Below are the code and all the weights of a small trained network. Each question names an input and a class and asks about switching units off, where a switched-off unit gives its printed mean instead of its output.

import numpy as np


def w(rows, s, z=0):
    codes = np.array(rows[::2]) - 128.0
    scale = np.full(codes.shape[1], s)
    scale[-1] = z or s
    return codes * scale


def norm(h):
    return h / np.sqrt((h * h).mean(-1, keepdims=True) + 1e-5)


def f(y):
    return np.maximum(y, 0)


def log_softmax(a):
    a = a - a.max(-1, keepdims=True)
    return a - np.log(np.exp(a).sum(-1, keepdims=True))


def net(x, mask):
    res = np.array(x, float).reshape(1, 7) / 4 @ E
    u = 0
    for l in range(2):
        y = f(norm(res) @ A[l][:, :-1].T + A[l][:, -1])
        res = res + np.where(mask[u : u + 3], y, B[l][:, -1]) @ B[l][:, :-1]
        u += 3
    return log_softmax(norm(res)[-1] @ U[:, :-1].T + U[:, -1])


A, B = {}, {}
E = w([
[180,251,134,2],'x0',
[140,38,117,102],'x1',
[115,94,22,221],'x2',
[113,239,164,71],'x3',
[43,123,220,228],'x4',
[139,123,130,176],'x5',
[109,82,177,77],'x6',
],0.0044)
A[0] = w([
[154,119,57,121,20],'0.n0',
[184,81,4,104,81],'0.n1',
[95,65,190,111,2],'0.n2',
],0.012,0.0026)
B[0] = w([
[233,90,48,110,176],'0.n0',
[194,145,87,108,253],'0.n1',
[160,5,204,142,197],'0.n2',
],0.013,0.0055)
A[1] = w([
[47,121,107,181,129],'1.n0',
[53,120,211,253,87],'1.n1',
[132,117,125,74,251],'1.n2',
],0.0061,0.0025)
B[1] = w([
[170,200,172,231,172],'1.n0',
[73,150,22,149,254],'1.n1',
[2,126,228,118,249],'1.n2',
],0.0092,0.0031)
U = w([
[116,245,170,54,251],'0',
[253,143,18,86,147],'1',
[117,29,189,121,88],'2',
[87,204,74,218,41],'3',
],0.013,0.0021)

Each question gives the input, the list of numbers given to net, and the class t.
The units are the neurons (one row each of A and B). Each row of codes is followed by its name. A weight is (code - 128) times the scale printed after its matrix; where a second scale follows, it is the last column's (A, B and U).
mask holds one flag per neuron, layer by layer. A switched-off neuron (its flag False) gives its mean, the last column of its row in B, instead of its output. The means were averaged over made-up inputs and are rounded, as every weight is.
A unit's drop is (log p(t) with every unit on - log p(t) with that unit switched off) / (log p(t) with every unit on - log p(t) with every unit switched off).
The circuit of an input: a set's keep is (log p(t) with only the set's units on - log p(t) with every unit switched off) / (log p(t) with every unit on - log p(t) with every unit switched off). Starting from all 6 units, units are removed one at a time, each time the one whose removal leaves the highest keep (on an exact tie, the one counted first), for as long as the keep stays at least 0.8.
circuit, biggest first: the units of the circuit, biggest drop first
most important unit: the unit with the biggest drop
top k neurons: the k neurons with the biggest drops, biggest first
k most important neurons of layer l: the k neurons of layer l with the biggest drops, biggest first
drop when u is switched off: that unit's drop, to one decimal
input [-2,-4,3,7,1,0,8], class 3: top 3 neurons : [0.n1 1.n1 0.n0]
input [5,-4,8,3,6,-7,7], class 3: most important unit : 0.n1
input [-4,-7,-8,7,6,4,-6], class 3: circuit, biggest first : [1.n1 0.n1]
input [-6,8,5,7,1,4,-2], class 3: circuit, biggest first : [0.n0 0.n2]
input [1,-8,2,1,2,-1,6], class 3: circuit, biggest first : [0.n1 1.n1]
input [7,7,-4,-4,-2,1,5], class 2: 2 most important neurons of layer 1 : [1.n2 1.n1]
input [4,2,0,-7,6,-1,-6], class 3: top 2 neurons : [0.n1 0.n0]
input [5,6,0,3,5,-6,-8], class 0: top 2 neurons : [0.n2 1.n1]
input [-7,-5,-8,-6,0,-3,-7], class 3: top 3 neurons : [1.n1 0.n1 0.n0]
input [5,-2,5,5,0,2,2], class 0: drop when 1.n1 is switched off : 0.1
input [1,-8,-8,-3,-5,-7,-6], class 0: drop when 0.n1 is switched off : 0.1
input [-5,4,-4,6,-4,7,-2], class 2: drop when 0.n1 is switched off : 0.0
